Questions about the table below.
1) Which number is the smallest entry?
2) Which number is the entry just left of 2.75?
3) Which number is the largest entry?
4) Which number is the entry just left of -3.38?
[[ 0.84 -2.55  2.75 -3.16  2.07  4.61  5.34  1.81 -0.22  5.52 -1.30  4.38
  -2.67 -3.22]
 [ 0.32 -0.90  0.89 -6.40  4.12  6.43  2.71  2.23 -0.60 -3.19  3.34  2.86
  -0.84  4.33]
 [-4.26 -0.22 -1.13  2.02  3.59 -1.74 -3.39 -6.27  3.78 -2.69  0.40 -5.30
   3.82 -3.47]
 [ 2.45  6.48  0.93  4.49  4.31 -1.20 -6.29 -4.98 -2.92 -1.40  0.73 -1.60
   2.76  4.71]
 [ 0.94 -2.35 -2.87  5.52 -3.80 -2.92 -5.89 -3.75  1.02 -6.11  4.76  3.80
  -2.56 -1.36]
 [ 6.61 -2.98 -1.19 -1.92 -5.24  5.77  5.80 -5.60  1.02 -3.29 -2.02  5.94
  -0.40  2.46]
 [-0.33  4.78 -0.52 -2.29 -1.48  0.18  0.45  4.36 -4.88 -5.50 -0.88  0.75
  -1.47 -0.67]
 [-1.03  0.45 -3.74 -2.68  4.94 -3.38 -4.50 -6.21 -0.15  5.23 -5.14 -2.59
   3.81  3.21]]
1) -6.40
2) -2.55
3) 6.61
4) 4.94
